Below are the code and all the weights of a small trained network. Each question names an input and a target symbol and asks about switching units off, where a switched-off unit gives its printed mean instead of its output.

import numpy as np


def w(rows, s, z=0):
    codes = np.array(rows[::2]) - 128.0
    scale = np.full(codes.shape[1], s)
    scale[-1] = z or s
    return codes * scale


def f(y):
    return y / 2 * (1 + np.tanh(0.7978845608 * (y + 0.044715 * y**3)))


def softmax(a):
    e = np.exp(a - a.max(-1, keepdims=True))
    return e / e.sum(-1, keepdims=True)


def log_softmax(a):
    a = a - a.max(-1, keepdims=True)
    return a - np.log(np.exp(a).sum(-1, keepdims=True))


def net(x, mask):
    ids = ['βεθλμξπστφψω'.index(c) for c in x.split()]
    T = len(ids)
    res = E[ids] + P[:T]
    u = 0
    for l in range(2):
        q, k, v = (res @ M[l].T for M in (Q, K, V))
        z = softmax(np.where(np.tri(T) > 0, q @ k.T / 2**0.5, -1e9)) @ v
        res = res + np.where(mask[u], z, O[l][:, -1]) @ O[l][:, :-1]
        u += 1
        y = f(res @ A[l][:, :-1].T + A[l][:, -1])
        res = res + np.where(mask[u : u + 8], y, B[l][:, -1]) @ B[l][:, :-1]
        u += 8
    return log_softmax(res[-1] @ U[:, :-1].T + U[:, -1])


Q, K, V, O, A, B = {}, {}, {}, {}, {}, {}
E = w([
[129,139,113,245,173],'β',
[140,181,119,161,198],'ε',
[76,40,2,15,33],'θ',
[170,192,2,169,168],'λ',
[115,129,39,39,151],'μ',
[71,174,148,119,147],'ξ',
[150,120,202,91,138],'π',
[35,93,124,200,70],'σ',
[107,171,38,209,87],'τ',
[78,176,153,122,150],'φ',
[84,86,113,73,251],'ψ',
[73,185,148,114,147],'ω',
],0.013)
P = w([
[98,222,255,205,228],'0',
[102,182,205,176,175],'1',
[114,143,177,166,149],'2',
[119,120,156,157,121],'3',
[127,93,142,151,112],'4',
[140,81,120,153,93],'5',
],0.0045)
Q[0] = w([
[184,208,254,222,124],'L0H1',
[41,88,60,237,39],'L0H1',
],0.0043)
K[0] = w([
[239,142,208,121,3],'L0H1',
[86,138,46,237,61],'L0H1',
],0.0051)
V[0] = w([
[42,58,48,90,240],'L0H1',
[254,31,182,45,122],'L0H1',
],0.0056)
O[0] = w([
[82,178,51,41,218,201],'L0H1',
[218,2,114,92,124,5],'L0H1',
],0.0068,0.0023)
A[0] = w([
[87,147,163,208,90,191],'L0N1',
[147,10,126,92,34,80],'L0N2',
[112,94,104,76,156,114],'L0N3',
[180,44,157,142,87,94],'L0N4',
[165,169,102,181,135,124],'L0N5',
[104,130,174,139,69,106],'L0N6',
[208,82,105,143,78,76],'L0N7',
[106,150,188,115,193,254],'L0N8',
],0.011,0.0035)
B[0] = w([
[135,60,83,140,88,211],'L0N1',
[127,71,8,131,99,141],'L0N2',
[96,122,114,108,83,157],'L0N3',
[146,92,46,97,68,141],'L0N4',
[148,130,76,169,172,153],'L0N5',
[132,94,119,89,112,143],'L0N6',
[145,66,70,156,173,122],'L0N7',
[154,127,190,107,121,254],'L0N8',
],0.011,0.0088)
Q[1] = w([
[162,234,174,214,161],'L1H1',
[201,156,62,102,254],'L1H1',
],0.0054)
K[1] = w([
[230,120,105,254,174],'L1H1',
[213,197,59,68,230],'L1H1',
],0.0062)
V[1] = w([
[254,126,90,147,3],'L1H1',
[79,102,196,96,137],'L1H1',
],0.0043)
O[1] = w([
[56,253,148,94,210,33],'L1H1',
[192,76,146,123,30,249],'L1H1',
],0.0046,0.0012)
A[1] = w([
[99,221,90,190,108,33],'L1N1',
[117,131,249,39,97,255],'L1N2',
[77,174,16,121,129,77],'L1N3',
[118,128,112,14,141,195],'L1N4',
[184,192,177,227,232,198],'L1N5',
[129,182,238,105,183,53],'L1N6',
[165,136,254,124,141,168],'L1N7',
[173,206,238,117,201,94],'L1N8',
],0.0082,0.0039)
B[1] = w([
[191,123,50,163,132,143],'L1N1',
[139,230,169,204,154,248],'L1N2',
[117,217,99,66,149,154],'L1N3',
[185,132,181,206,52,183],'L1N4',
[208,56,202,45,127,186],'L1N5',
[78,33,51,172,193,164],'L1N6',
[46,172,83,89,181,198],'L1N7',
[47,2,15,118,199,171],'L1N8',
],0.007,0.011)
U = w([
[43,177,150,151,188,204],'β',
[196,176,100,73,157,46],'ε',
[137,133,119,109,126,17],'θ',
[141,127,114,107,119,37],'λ',
[147,154,63,190,121,13],'μ',
[134,63,119,33,164,117],'ξ',
[225,94,148,167,85,212],'π',
[156,92,107,95,94,136],'σ',
[184,255,213,104,56,254],'τ',
[142,131,110,106,122,54],'φ',
[69,63,112,162,67,62],'ψ',
[112,138,100,39,100,129],'ω',
],0.008,0.0037)

Each question gives the input, a string of symbols that net reads in full, and the target symbol t.
The units are the heads (2 rows each of Q, K, V and O) and the neurons (one row each of A and B). Each row of codes is followed by its name. A weight is (code - 128) times the scale printed after its matrix; where a second scale follows, it is the last column's (O, A, B and U).
mask holds one flag per unit, layer by layer, with each layer's heads first. A switched-off unit (its flag False) gives its mean, the last column of its rows in O or B, instead of its output. The means were averaged over made-up inputs and are rounded, as every weight is.
A unit's drop is (log p(t) with every unit on - log p(t) with that unit switched off) / (log p(t) with every unit on - log p(t) with every unit switched off).
The circuit of an input: a set's keep is (log p(t) with only the set's units on - log p(t) with every unit switched off) / (log p(t) with every unit on - log p(t) with every unit switched off). Starting from the 12 units with the biggest drops (on a tie, the unit counted first), units are removed one at a time, each time the one whose removal leaves the highest keep (on an exact tie, the one counted first), for as long as the keep stays at least 0.8.
units of the circuit, in order: the units of the circuit, biggest drop first
k most important neurons: the k neurons with the biggest drops, biggest first
top k neurons in layer l: the k neurons of layer l with the biggest drops, biggest first
drop when u is switched off: that unit's drop, to one decimal
input π β β, target π: units of the circuit, in order -> L1N5, L1N7, L0N5
input β μ π π, target τ: units of the circuit, in order -> L1N8, L0N5, L1N2
input ε π σ τ, target μ: units of the circuit, in order -> L0N8, L1N1, L0N5
input ψ ε π π θ, target ω: units of the circuit, in order -> L1N3, L0N2, L1H1
input σ π τ, target μ: units of the circuit, in order -> L1N1, L0N8, L0N5
input π ψ π, target τ: 2 most important neurons -> L0N4, L1N8
input ε μ ψ λ, target ε: top 2 neurons in layer 0 -> L0N5, L0N8
input π π π π λ, target ε: 4 most important neurons -> L0N8, L1N3, L0N5, L1N5
input β ξ β ψ, target β: 2 most important neurons -> L0N1, L0N8
input π π π π ε ω, target β: 2 most important neurons -> L0N4, L0N2
input φ ψ λ ξ φ π, target β: top 2 neurons in layer 1 -> L1N7, L1N2
input τ π π π ξ, target β: 2 most important neurons -> L0N4, L0N2
input ε σ τ β ξ θ, target ω: 3 most important neurons -> L1N3, L0N2, L1N2
input π μ π π, target π: top 3 neurons in layer 0 -> L0N2, L0N4, L0N7
input μ ε β ψ φ ψ, target τ: drop when L0N5 is switched off -> 0.1
input μ ψ φ π, target β: drop when L0N1 is switched off -> 0.5
input ω β ψ ξ π ψ, target τ: drop when L1H1 is switched off -> 0.4
